Here is a tiny trained network, its code and every weight. The questions are about switching its units off for an input and a target symbol, where a switched-off unit gives its printed mean instead of its output.

import numpy as np


def w(rows, s, z=0):
    codes = np.array(rows[::2]) - 128.0
    scale = np.full(codes.shape[1], s)
    scale[-1] = z or s
    return codes * scale


def f(y):
    return y / 2 * (1 + np.tanh(0.7978845608 * (y + 0.044715 * y**3)))


def softmax(a):
    e = np.exp(a - a.max(-1, keepdims=True))
    return e / e.sum(-1, keepdims=True)


def log_softmax(a):
    a = a - a.max(-1, keepdims=True)
    return a - np.log(np.exp(a).sum(-1, keepdims=True))


def net(x, mask):
    ids = ['ΘΞΨημτ'.index(c) for c in x.split()]
    T = len(ids)
    res = E[ids] + P[:T]
    r = res
    for j in range(3):
        rows = slice(2 * j, 2 * j + 2)
        q, k, v = (r @ M[0][rows].T for M in (Q, K, V))
        z = softmax(np.where(np.tri(T) > 0, q @ k.T / 2**0.5, -1e9)) @ v
        o = O[0][rows]
        res = res + np.where(mask[j], z, o[:, -1]) @ o[:, :-1]
    y = f(res @ A[0][:, :-1].T + A[0][:, -1])
    res = res + np.where(mask[3:27], y, B[0][:, -1]) @ B[0][:, :-1]
    return log_softmax(res[-1] @ U[:, :-1].T + U[:, -1])


Q, K, V, O, A, B = {}, {}, {}, {}, {}, {}
E = w([
[77,154,144,92],'Θ',
[50,165,170,155],'Ξ',
[154,94,255,195],'Ψ',
[101,3,159,111],'η',
[95,113,70,59],'μ',
[120,162,55,163],'τ',
],0.019)
P = w([
[1,130,176,120],'0',
[83,209,161,134],'1',
[97,168,151,139],'2',
[124,163,160,142],'3',
[132,140,146,131],'4',
[144,135,132,100],'5',
[154,122,112,115],'6',
[161,108,95,88],'7',
[159,117,102,77],'8',
[175,89,65,65],'9',
],0.0065)
Q[0] = w([
[85,82,156,110],'H0',
[72,125,126,124],'H0',
[204,72,153,167],'H1',
[175,254,94,131],'H1',
[122,182,122,121],'H2',
[114,142,70,88],'H2',
],0.013)
K[0] = w([
[151,73,118,145],'H0',
[93,75,90,157],'H0',
[110,168,177,133],'H1',
[123,255,83,179],'H1',
[39,139,112,121],'H2',
[75,162,199,120],'H2',
],0.0083)
V[0] = w([
[116,214,93,110],'H0',
[123,109,197,96],'H0',
[190,137,194,90],'H1',
[137,120,154,1],'H1',
[175,100,57,112],'H2',
[46,141,143,134],'H2',
],0.013)
O[0] = w([
[57,41,137,188,191],'H0',
[218,113,224,101,86],'H0',
[155,118,203,4,8],'H1',
[39,146,210,89,39],'H1',
[97,148,106,3,42],'H2',
[106,155,177,252,255],'H2',
],0.008,0.0071)
A[0] = w([
[130,126,182,142,112],'N0',
[167,135,97,89,196],'N1',
[164,97,156,19,12],'N2',
[177,133,130,116,228],'N3',
[115,162,74,165,63],'N4',
[94,154,154,168,98],'N5',
[134,172,80,138,197],'N6',
[68,164,129,107,149],'N7',
[80,146,140,160,158],'N8',
[62,99,135,114,179],'N9',
[170,98,175,158,231],'N10',
[94,141,126,156,253],'N11',
[102,180,121,149,67],'N12',
[143,110,119,157,111],'N13',
[175,71,96,166,152],'N14',
[111,168,181,149,209],'N15',
[121,170,56,150,133],'N16',
[82,79,186,120,150],'N17',
[140,104,121,106,78],'N18',
[87,212,116,107,188],'N19',
[106,131,104,92,149],'N20',
[107,90,176,137,98],'N21',
[210,143,127,4,3],'N22',
[99,111,152,122,114],'N23',
],0.014,0.0043)
B[0] = w([
[84,101,141,65,151],'N0',
[116,235,189,113,125],'N1',
[46,187,90,151,142],'N2',
[92,145,60,121,136],'N3',
[89,125,173,163,250],'N4',
[159,113,139,87,190],'N5',
[130,151,195,138,205],'N6',
[199,139,122,190,141],'N7',
[133,120,74,68,205],'N8',
[199,117,135,194,151],'N9',
[57,124,111,111,170],'N10',
[153,139,82,118,220],'N11',
[126,121,131,119,179],'N12',
[106,127,110,91,178],'N13',
[156,158,87,95,211],'N14',
[105,146,83,109,162],'N15',
[139,126,187,188,250],'N16',
[192,25,161,98,155],'N17',
[79,143,149,115,124],'N18',
[254,175,119,133,142],'N19',
[157,175,134,147,127],'N20',
[112,16,139,124,148],'N21',
[62,236,28,115,136],'N22',
[146,65,109,151,134],'N23',
],0.0075,0.022)
U = w([
[105,32,253,157,41],'Θ',
[24,101,64,117,1],'Ξ',
[99,176,43,80,169],'Ψ',
[123,232,112,83,106],'η',
[200,87,72,114,31],'μ',
[109,175,103,196,186],'τ',
],0.007,0.0035)

Each question gives the input, a string of symbols that net reads in full, and the target symbol t.
The units are the heads (2 rows each of Q, K, V and O) and the neurons (one row each of A and B). Each row of codes is followed by its name. A weight is (code - 128) times the scale printed after its matrix; where a second scale follows, it is the last column's (O, A, B and U).
mask holds one flag per unit, heads first, then neurons. A switched-off unit (its flag False) gives its mean, the last column of its rows in O or B, instead of its output. The means were averaged over made-up inputs and are rounded, as every weight is.
A unit's drop is (log p(t) with every unit on - log p(t) with that unit switched off) / (log p(t) with every unit on - log p(t) with every unit switched off).
The circuit of an input: a set's keep is (log p(t) with only the set's units on - log p(t) with every unit switched off) / (log p(t) with every unit on - log p(t) with every unit switched off). Starting from the 12 units with the biggest drops (on a tie, the unit counted first), units are removed one at a time, each time the one whose removal leaves the highest keep (on an exact tie, the one counted first), for as long as the keep stays at least 0.8.
circuit, biggest first: the units of the circuit, biggest drop first
unit that matters most: the unit with the biggest drop
k most important neurons: the k neurons with the biggest drops, biggest first
heads that matter: for each layer, one digit per head in row order, 1 if its drop is at least 0.15 and else 0, layers parted by /
drop when u is switched off: that unit's drop, to one decimal
input Θ Ψ Θ, target Θ: circuit, biggest first	[H1, N17]
input τ η η, target Ξ: heads that matter	111
input τ τ τ Ψ Ψ τ τ Ψ, target Ψ: unit that matters most	H2
input τ τ τ τ τ τ Ψ τ τ μ, target τ: heads that matter	100
input Ξ Θ τ Ξ τ Ξ, target Ξ: circuit, biggest first	[H0, N8, N16]
input η τ μ, target η: circuit, biggest first	[H0, N19, H1]
input μ μ μ Ξ μ, target μ: heads that matter	010
input μ Ξ Ξ Ξ, target Ξ: heads that matter	101
input Θ τ Ψ τ η Ψ Ψ Ξ, target Ψ: 2 most important neurons	[N16, N4]
input Ψ Ψ Ξ Ξ Θ, target Ξ: heads that matter	011
input Ψ Ξ μ Ψ η Ξ, target Ψ: heads that matter	100
input η μ Ψ Ξ Ψ Ξ Ψ μ η, target Ξ: drop when N2 is switched off	0.4
input Θ τ Ψ Ψ τ Θ Ψ, target Ψ: drop when N22 is switched off	0.2
input Ψ Ξ μ τ Ψ, target Ξ: unit that matters most	H0
input η μ η τ η μ τ Ψ Ξ, target η: drop when H0 is switched off	1.0
input η η Ξ, target η: drop when H0 is switched off	1.3
